Here is a tiny trained network, its code and every weight. The questions are about switching its units off for an input and a target symbol, where a switched-off unit gives its printed mean instead of its output.

import numpy as np


def w(rows, s, z=0):
    codes = np.array(rows[::2]) - 128.0
    scale = np.full(codes.shape[1], s)
    scale[-1] = z or s
    return codes * scale


def norm(h):
    return h / np.sqrt((h * h).mean(-1, keepdims=True) + 1e-5)


def f(y):
    return np.maximum(y, 0)


def softmax(a):
    e = np.exp(a - a.max(-1, keepdims=True))
    return e / e.sum(-1, keepdims=True)


def log_softmax(a):
    a = a - a.max(-1, keepdims=True)
    return a - np.log(np.exp(a).sum(-1, keepdims=True))


def net(x, mask):
    ids = ['ΔΞΨΩαβγηλμστφ'.index(c) for c in x.split()]
    T = len(ids)
    res = E[ids] + P[:T]
    u = 0
    for l in range(2):
        r = norm(res)
        for j in range(2):
            rows = slice(4 * j, 4 * j + 4)
            q, k, v = (r @ M[l][rows].T for M in (Q, K, V))
            z = softmax(np.where(np.tri(T) > 0, q @ k.T / 4**0.5, -1e9)) @ v
            o = O[l][rows]
            res = res + np.where(mask[u + j], z, o[:, -1]) @ o[:, :-1]
        u += 2
        y = f(norm(res) @ A[l][:, :-1].T + A[l][:, -1])
        res = res + np.where(mask[u : u + 8], y, B[l][:, -1]) @ B[l][:, :-1]
        u += 8
    return log_softmax(norm(res)[-1] @ U[:, :-1].T + U[:, -1])


Q, K, V, O, A, B = {}, {}, {}, {}, {}, {}
E = w([
[80,139,196,192,13,123,170],'Δ',
[189,152,10,173,55,152,126],'Ξ',
[161,150,159,166,184,101,112],'Ψ',
[200,103,173,117,155,116,122],'Ω',
[177,167,82,174,196,215,121],'α',
[161,84,98,181,124,67,147],'β',
[124,164,183,119,89,212,174],'γ',
[167,87,155,123,120,78,158],'η',
[162,123,152,128,145,66,149],'λ',
[182,93,90,176,90,34,164],'μ',
[66,165,159,253,35,160,139],'σ',
[145,134,187,133,147,70,147],'τ',
[139,111,94,167,128,44,151],'φ',
],0.02)
P = w([
[4,43,18,19,5,201,98],'0',
[101,2,142,184,15,124,133],'1',
[99,164,242,168,111,30,93],'2',
[86,208,141,206,185,28,80],'3',
[156,158,178,233,165,67,94],'4',
[217,81,171,186,137,87,134],'5',
[189,152,181,194,169,53,125],'6',
[204,153,180,179,168,49,142],'7',
[221,148,189,174,170,42,167],'8',
[232,156,193,174,176,24,193],'9',
],0.0075)
Q[0] = w([
[131,184,130,176,86,158,36],'L0H0',
[104,73,15,198,79,14,140],'L0H0',
[184,172,97,183,51,129,128],'L0H0',
[144,162,128,109,254,129,35],'L0H0',
[97,121,94,111,57,127,93],'L0H1',
[84,165,96,114,40,170,221],'L0H1',
[179,119,121,170,190,162,132],'L0H1',
[115,140,105,61,40,68,117],'L0H1',
],0.007)
K[0] = w([
[171,154,92,163,132,133,116],'L0H0',
[155,121,83,132,124,98,62],'L0H0',
[146,118,65,141,55,139,254],'L0H0',
[114,67,169,105,120,134,185],'L0H0',
[133,136,83,152,81,119,65],'L0H1',
[117,176,88,97,101,136,164],'L0H1',
[156,119,110,171,175,155,174],'L0H1',
[183,147,107,134,13,124,77],'L0H1',
],0.011)
V[0] = w([
[184,184,71,165,96,31,122],'L0H0',
[141,110,197,92,73,157,122],'L0H0',
[94,173,133,112,198,77,208],'L0H0',
[198,119,164,91,167,131,15],'L0H0',
[170,158,90,101,71,118,1],'L0H1',
[158,157,61,125,61,102,160],'L0H1',
[145,121,202,129,102,120,70],'L0H1',
[177,95,114,117,162,93,182],'L0H1',
],0.0075)
O[0] = w([
[49,144,183,77,186,188,43,254],'L0H0',
[162,99,33,105,65,130,103,113],'L0H0',
[196,119,62,128,82,171,47,47],'L0H0',
[165,135,115,112,47,176,215,49],'L0H0',
[176,82,228,79,102,188,177,145],'L0H1',
[212,162,205,191,179,124,146,202],'L0H1',
[67,15,139,164,219,99,173,130],'L0H1',
[114,161,162,168,90,128,3,134],'L0H1',
],0.006,0.0069)
A[0] = w([
[145,119,9,180,125,172,74,108],'L0N0',
[129,148,84,140,202,120,136,110],'L0N1',
[186,101,95,84,188,121,81,116],'L0N2',
[102,115,40,95,180,178,118,64],'L0N3',
[43,197,190,124,138,194,136,60],'L0N4',
[102,158,178,72,109,190,104,66],'L0N5',
[161,152,62,88,175,149,56,1],'L0N6',
[153,84,190,132,89,170,140,69],'L0N7',
],0.012,0.0095)
B[0] = w([
[66,171,245,160,79,97,81,227],'L0N0',
[147,125,178,109,77,125,116,212],'L0N1',
[73,171,156,149,133,65,152,172],'L0N2',
[141,244,47,231,81,187,163,139],'L0N3',
[137,158,238,216,55,75,107,253],'L0N4',
[14,91,152,173,29,111,26,152],'L0N5',
[117,92,213,234,111,66,191,138],'L0N6',
[86,185,163,172,148,96,69,201],'L0N7',
],0.012,0.004)
Q[1] = w([
[94,93,180,151,144,92,118],'L1H0',
[160,128,117,199,173,89,162],'L1H0',
[126,224,156,139,89,184,130],'L1H0',
[161,158,163,127,250,64,159],'L1H0',
[104,64,142,144,168,113,99],'L1H1',
[34,102,152,122,169,69,123],'L1H1',
[110,150,148,109,65,216,197],'L1H1',
[99,134,175,146,159,119,97],'L1H1',
],0.014)
K[1] = w([
[57,117,120,79,77,178,111],'L1H0',
[159,100,106,51,36,107,75],'L1H0',
[161,212,184,156,148,131,95],'L1H0',
[128,115,156,29,81,80,100],'L1H0',
[64,97,101,62,106,167,99],'L1H1',
[2,87,56,105,57,120,113],'L1H1',
[149,123,191,192,168,96,206],'L1H1',
[77,129,169,121,88,141,97],'L1H1',
],0.013)
V[1] = w([
[226,85,101,181,11,75,65],'L1H0',
[108,155,149,30,87,64,159],'L1H0',
[91,180,32,172,170,127,42],'L1H0',
[80,71,112,169,149,229,156],'L1H0',
[176,191,184,198,186,221,164],'L1H1',
[131,161,189,180,198,78,126],'L1H1',
[12,30,128,169,130,182,107],'L1H1',
[127,108,36,190,176,160,185],'L1H1',
],0.011)
O[1] = w([
[108,134,101,6,173,152,133,225],'L1H0',
[148,80,85,160,170,175,96,140],'L1H0',
[62,110,133,88,75,76,112,105],'L1H0',
[165,183,158,144,82,110,111,72],'L1H0',
[177,142,75,140,184,107,138,140],'L1H1',
[132,114,90,161,116,100,152,203],'L1H1',
[97,160,190,136,104,85,162,176],'L1H1',
[165,141,163,108,140,63,98,2],'L1H1',
],0.017,0.0096)
A[1] = w([
[124,133,164,35,67,98,38,15],'L1N0',
[169,61,112,94,138,218,95,20],'L1N1',
[144,121,205,69,164,133,105,2],'L1N2',
[104,122,46,153,158,109,158,56],'L1N3',
[60,119,153,62,62,176,67,169],'L1N4',
[127,211,136,192,72,172,134,128],'L1N5',
[77,222,205,156,1,211,122,29],'L1N6',
[55,168,138,151,160,239,208,94],'L1N7',
],0.014,0.0084)
B[1] = w([
[232,138,130,82,98,94,129,131],'L1N0',
[169,222,166,140,179,112,182,135],'L1N1',
[111,143,29,134,128,162,57,137],'L1N2',
[192,90,179,125,117,101,95,166],'L1N3',
[228,106,93,148,136,93,91,186],'L1N4',
[41,130,152,113,72,105,118,206],'L1N5',
[102,209,4,165,107,163,165,226],'L1N6',
[81,149,163,151,30,109,166,248],'L1N7',
],0.016,0.017)
U = w([
[172,183,182,136,136,118,53,177],'Δ',
[159,183,95,30,101,29,115,109],'Ξ',
[172,108,116,79,59,166,61,146],'Ψ',
[158,182,161,119,172,191,195,138],'Ω',
[142,122,162,63,102,229,131,139],'α',
[148,139,50,127,227,81,146,255],'β',
[71,140,249,123,44,116,154,42],'γ',
[106,168,158,100,208,44,183,134],'η',
[214,122,131,246,105,85,178,79],'λ',
[91,46,79,164,133,67,62,148],'μ',
[84,101,90,37,165,142,150,203],'σ',
[101,54,102,174,154,202,150,128],'τ',
[71,214,10,136,104,175,145,95],'φ',
],0.014,0.0089)

Each question gives the input, a string of symbols that net reads in full, and the target symbol t.
The units are the heads (4 rows each of Q, K, V and O) and the neurons (one row each of A and B). Each row of codes is followed by its name. A weight is (code - 128) times the scale printed after its matrix; where a second scale follows, it is the last column's (O, A, B and U).
mask holds one flag per unit, layer by layer, with each layer's heads first. A switched-off unit (its flag False) gives its mean, the last column of its rows in O or B, instead of its output. The means were averaged over made-up inputs and are rounded, as every weight is.
A unit's drop is (log p(t) with every unit on - log p(t) with that unit switched off) / (log p(t) with every unit on - log p(t) with every unit switched off).
The circuit of an input: a set's keep is (log p(t) with only the set's units on - log p(t) with every unit switched off) / (log p(t) with every unit on - log p(t) with every unit switched off). Starting from the 12 units with the biggest drops (on a tie, the unit counted first), units are removed one at a time, each time the one whose removal leaves the highest keep (on an exact tie, the one counted first), for as long as the keep stays at least 0.8.
units of the circuit, in order: the units of the circuit, biggest drop first
most important unit: the unit with the biggest drop
top k neurons: the k neurons with the biggest drops, biggest first
top k neurons in layer l: the k neurons of layer l with the biggest drops, biggest first
which heads matter: for each layer, one digit per head in row order, 1 if its drop is at least 0.15 and else 0, layers parted by /
input α Ξ Ξ Ξ Ψ γ Ω τ μ, target β: most important unit	L0H1
input α Ξ β, target β: units of the circuit, in order	[L1H1, L1N7]
input γ γ λ Ψ, target Δ: top 2 neurons in layer 1	[L1N7, L1N6]
input γ Δ Ξ γ Δ Ξ γ, target λ: units of the circuit, in order	[L1H1, L0H0, L1N6]
input Ξ Δ γ Ξ Ξ γ Ξ γ, target λ: units of the circuit, in order	[L0H0, L1H1, L1N6]
input Ξ γ λ σ γ β β Δ, target φ: top 2 neurons in layer 0	[L0N4, L0N5]
input α Ξ Ψ, target β: which heads matter	11 / 01
input τ φ φ Δ γ γ Ξ Ψ, target Ψ: top 4 neurons	[L0N4, L0N0, L1N4, L0N1]
input Ω Δ α Ξ φ, target Ω: which heads matter	10 / 10
input η Ξ μ μ Ξ γ η β η, target α: units of the circuit, in order	[L0H0, L1H0, L1H1, L1N6]
input τ Ξ σ Ξ η, target Ψ: which heads matter	11 / 11
input τ φ α γ γ γ γ, target β: which heads matter	11 / 01
input μ Ξ φ γ β β Ξ β, target σ: units of the circuit, in order	[L1H0, L1N6]
input β τ η β γ Ξ Ξ Ψ Ξ τ, target Ξ: top neuron	[L0N4]
input φ τ Ξ γ Ξ, target γ: top 2 neurons	[L0N4, L1N6]
input β φ Ω φ Ξ λ, target Ξ: top 3 neurons	[L0N4, L0N0, L1N4]
input φ Ξ Ξ γ Δ Ψ Ξ, target λ: top 2 neurons	[L0N0, L1N3]
input Ω φ σ γ Ξ Ξ γ φ, target Ω: which heads matter	11 / 10
input γ Δ Ξ λ Ξ, target γ: top 2 neurons	[L0N0, L1N6]
input Ξ μ γ, target φ: units of the circuit, in order	[L1N6]
input φ Ξ Δ α Ξ σ Δ α φ, target μ: which heads matter	11 / 10
input λ β λ Ξ Ξ λ λ, target τ: top 2 neurons	[L0N2, L1N6]
input λ Δ α η φ β, target τ: units of the circuit, in order	[L1H0, L0H0, L1N6]
input α Ψ τ Ξ Ξ μ λ γ β, target β: top 3 neurons	[L0N4, L0N3, L1N7]
input Ξ Ξ Ξ α τ Ξ Ξ Δ Δ μ, target γ: top 2 neurons	[L0N0, L1N6]
input τ λ Ξ φ Ξ Ξ β, target Ψ: top 4 neurons	[L0N4, L1N4, L0N0, L0N1]
input η Ψ η, target α: most important unit	L0H0
input β Ξ Ξ φ Ξ γ Ψ, target Ξ: top 2 neurons	[L0N4, L0N0]
